In the rows, 128 means zero.
Each row is followed by its group and then its class within the group.
[144  85 170 145 136 102 141 164  97 178 138 114 149 153 127 152 127 164
  76 145 132 131 104 124 137 166 103 175 145 153 177  98 170  76 149 129
 160 129 118 136 111  80 167 150 150  98 123 116 119 165 120  90 119 110
  98 171  74  68 127 153 127 114 227 114 124 130 124 170  97 113  83 121
 117 108 135 116 134 121 152 161 138 116  84 172 161 100 160 101 156  73
 124 132 159 121  45 117 113 100 103 166 138 128  85 131 149 116 102 252
 117 105  93 138 121 106  96 116 129 116  81 104 123 159 162  90 119 144
 117 115  96 156 139 110 100 138 115 125  77]	P/Q
[110 124 219 161 169 100 124 161 119 182 189 145 146  89  87 145 121 159
 137 123 120 157 152 143 176 165 145 104 126 136 155 100 164 116 117 154
 131 128 127 137 141 127 127 104 195 160 132 210 171 127 125 130  90 156
  52 152 111 103 149  84 131 131 147 154 111 105 101  87 150 122 109 149
 140 139 104 105  61 138 108 153 148  79 119 163 124 133 150 130 133 152
 141 154 151 155 103 142 171  69 131 171 146  86 107 133 149 105 141 196
 155 124  99 117 158 142 159 115 143  99  84 125 162 168 156  49 136 111
  89 129 104 106 195 129  61 168 163 119 105]	B/H
[120  73 159 130 158  82 137 154 125 179 132 157 132 141 116 128 108 159
 116 124 108 147 194 139 159 160  88 149 181 123 165 149 115 120 130 148
 140 149 127 122 120  25 138 142 138 131 108 143 140 209 104 121 125 135
  88 146 132  96 171 121 115 132 199 126 112 122 129 143 108 113 104 133
 101 121 141 110 136 162 108 182 134 124  97 131 157 127 126 102 145  72
 144 136 136 136 106 142 105 103 145 152 142 143  87 111 145 133 119 191
 144 104 102 115 132 132 105 120 108 101 142 102  99 184 153 120 101 117
 101 117 123 131 133 115  92 130 153 114  66]	B/V
[139 104 175 111 165  82 150 172  74 181 101 152 201 151 144 140 140 148
  85 155 113 129 150 121 180 205 100 136 168 155 191 113 170  79 135 143
 145 165 105 133 120  77 142 156 157 142 139 133  99 186 114 109  85  91
  85 229  11  90 135 119 133  72 232 110 120 139 158 161 112 144  30 131
 131  82  97 120 133 117 118 176 105 138  54 190 140 111 115  56 163  36
 153 130 173 154  78  94  72 113 128 151 132  99 104 122 158 112 110 252
 134  94  88 129 139 108 112 134 123 123  80  69 112 212 172 101  91 138
 125 126 100 188 131 132  89 156 133 120  54]	P/Q
[141  43 143 124 153 104 167 168  84 156 117 127 181 148 134 148 118 129
 102 138 111 118 128 106 193 186  99 165 173 121 180 156 180 100 145 130
 142 155 105 124 134  73 170 167 121 113 137 109  88 187 127 102 142 106
 107 192  45  74 121 124 121 102 200 114 140 128 127 177  89 126  69 133
 114  98 102 114 130 117 117 129 113 162  63 190 163  86 132  72 170  73
 143 115 132 130  76  97  77  98 134 150 117 143 117 123 149 119  98 249
 123 100 112 128 140 109  90 136 133 140 106  74 111 222 156 126 100 139
 139 108  92 166 137 134  89 136 110 131  65]	P/E
[ 88 108 214 180 150  90 123 146 115 176 191 154 156 128  83 151 123 140
 120 153 123 133 145 145 163 143 222 129 133 165 170  57 162 105 102 147
 153 120 142 152  97  95 128 116 181 139 121 196 158 108  99 115  83 145
  65 153 124 110 140 107 150 126 183 141 104 113 121  89 151 123  93 137
 142 135 144 108  97 124 154 171 145  45 171 143 140 116 151 141 122 129
 156 166 150 129 134 163 140  65 124 173 135 112  67 120 163  81 143 195
 127 151  77 115 127 145 123 141 155  70 117 127 149 147 141 101 117 137
  79 119 125 102 178 121  98 142 149 125 107]	B/H
[116 122 196 160 155 123 128 136 118 179 162 131 155 134  94 125 116 143
 133 152 128 157 156 146 202 139 129 103 131 142 175 107 117  83  80 173
 100 127 186 139 113 151  78 115 195 164  99 188 175 116  99 136 104 130
 116 142 144  97 147 111 135 118 142 147 118 107 120 107 149 143 119 143
 133 120 108 107  84 111 111 170 123  72 158 119 114 143 107 130 124 145
 171 134 134 118 156 203 153  75 172 148 109  88  69 115 175 106 144 188
 136 153  80 127 125 137 132 173 153  97 118 115 137 172 126 101 127 131
  80 136 143 103 164 142 114 191 164 143  85]	B/H
[106 122 182 128 149 121 118 152 131 145 130 134 142 111 128 150 127 158
 102 122 123 137 126 128 154 153 155 122 120 162 135 128 148  99 130 139
 126 160 127 138 131 152 122 127 189 156  90 141 139 117 124 110 118 161
 100 139  85 109 136 111 117 117 153 140 134 152 128 123 129 119 108 126
 116 114 102 110 116 137 116 138 126 106 117 160 125 130 120 131 142 126
 135 143 131 153 116 104 120 111 111 158 141  96 116 147 142 109 116 207
 141  94  99 127 128 127 132 125 118 137 101 121 153 150 151  96 121 130
  99 111 110 138 148 161 113 135 131 109 104]	B/H
[143 151 162 143 134 156  94 170 122  84 118 113 124  88  90 122 123 179
 119  91 134 140 110  96 160 105 175 122 121 115  95 217  54 124 102 100
  93  81 144 118  97 113 111 127 122  69 125  77 131  87 129 132 176 186
 205 132 122  97 112 160 112 134 136 117 152 106 133 135 124 130 183 159
 167 112 110 147 148 160 148  97  90 178 140 148 115 131 135 156 157 158
 117 137  74 110 104 161 183 119 143 150 121 102 129 121 139 159 100 152
 106 141 149 125 143 108 149 135 128 137 138 111 165 118 116 139 136 128
 136 112 132 116 118 128 166  98 102 108  79]	J/A
[180 145 167 139 122 192 129 124  98  59 124 104 115 110 106 122 118 183
 138 113 122 127 116 119 162 135 160 131  78  95 103 218  49 139 154 103
 115  69 125 111 103  97 121 125  95  70 162 125 147  96 129 137 206 159
 214 133 130  70  94 154 122 123 103 103 120 113  97 147 135 140 176 163
 132 130 134 144 142 126 147  85 120 202 140 159 121 105 146 148 158 169
 115 145  69 107 100 170 185 139 178 149 108 112 147 111 119 176 128 129
 106 156 159 148 177 111 152 165 115 159 141 128 150 109 112 156 136 140
 146 126 149 138 117 131 181 116  89 132 142]	J/R
[103  73 210 153 166 140 129 156  93 169 137  86 156 123 113 140 121 178
  58 141 137  93 105 101 167 167 135 171 134 152 169 152 151  78 126 119
 154  83 109 115 116  56 151 143 131  96 146 132 116 124 115 122 107 126
 136 107  62  90 110 161 101  97 212  95 145 144 147 152  92 124  86 142
 123 112 124 123 142 110 146 137 126 129 105 165 178  92 148 110 172  91
 119 145 185 112  64 148 114 139 135 165 125 107  85 114 140 177 102 230
 118 157  98 123 162 103  97 129 135 125 101  77 132 160 142 124 124 144
 127 131 100 142 161 148 123 152 101 126  72]	P/E
[139 151 202 140 145 136  73 167 129 107 113 152 131 100 112 124 120 161
 109 125 166 140 101  98 131 152 165 150 142 120 125 238  88  93 105 109
 141  90 135 109 119  62 121 131  65  81 178  98 117  96 113 112 122 150
 167 164  77 137 106 160  97 124 122 103  59 135 119 116 118 127 158 178
 130 110 116 167 130 144 160 110 113 156 125 127 133 139 145 138 156 153
 106 160 105 121  64 159 149 122 145 128 116  90 125 119 124 176 103 150
 128 162 142 110 180 114 146 134 117 145 120 142 162  97 161 169 112 129
 141 135 133 114 123 127 184 126  93 107 118]	J/A
[133 108 193 151 146 104 107 185 108 151  92 129 131 120 121 134 112 126
  89 160 122 137 127 124 147 160 142 144 155 148 177 138 111  83 132 140
 136 131 125 148 108  85 122 154 134 122 144 143  98 120 102 124  83 126
 121 189  51 137 118 166 139  79 184 113 123 139 149 132 106 155  41 153
  49  88  79 133 118 122 138 172  85 154 107 164 145  98 128 111  82 129
 139 155 120 157  81 145  89 100 141 162 134 116  94 123 158 149 114 209
 117 143  94 123 158 119 107 159 130 111 115 101 140 155 134 118  94 124
 140 120 119 137 132 125 148 168 136 133  59]	P/E
[159 144 208 152 129 116 103 145  88  91 128 132 128  68 103 140  87 192
 159 112  95 169 124  86 185 161 153 127 101 137 115 206  67 125 120 120
 117  84 149 125 102  86  96 137 147  86 123 117 140  79 124 129 173 172
 154 137 116  91 124 133 119 130 151 139 100  87 102  95 111 117 144 163
 138 108 133 126 122 163 114 129 135 176 129 146 110 102 133 172 153 186
 141 150  99 133 100 137 181  86 143 134 144  92 148 107 130 111 126 209
 114  90 138 111 176 124 163 144 112 134 139 131 144 116 150 128 104 156
 137  74 139  91 134 114 144 116  94 115 126]	J/A
[158  87 159 123 144  84 122 168 112 161 114 135 149 111 124 139 124 136
  82 139 120 123 102  81 121 176 127 160 148 148 166 186 173  88 158 118
 148 134 119 122 142  74 162 141 117 117 160  80  74 148 141 114 114 109
  71 171  30 122 108 130 125 111 189 120 119 140 153 143  96 129 119 149
 111  95 112 130 140 120 161 128 147 133  69 179 183 102 119  79 161 100
 128 146 136 148  71  96  81 165  95 166 142 105 116 151 129 144  99 214
 135 103 129 119 173  96 117 102 108 132 120  91 134 138 179 122 140 107
 147 129 109 139 130 114 114 112 114 127  90]	P/E
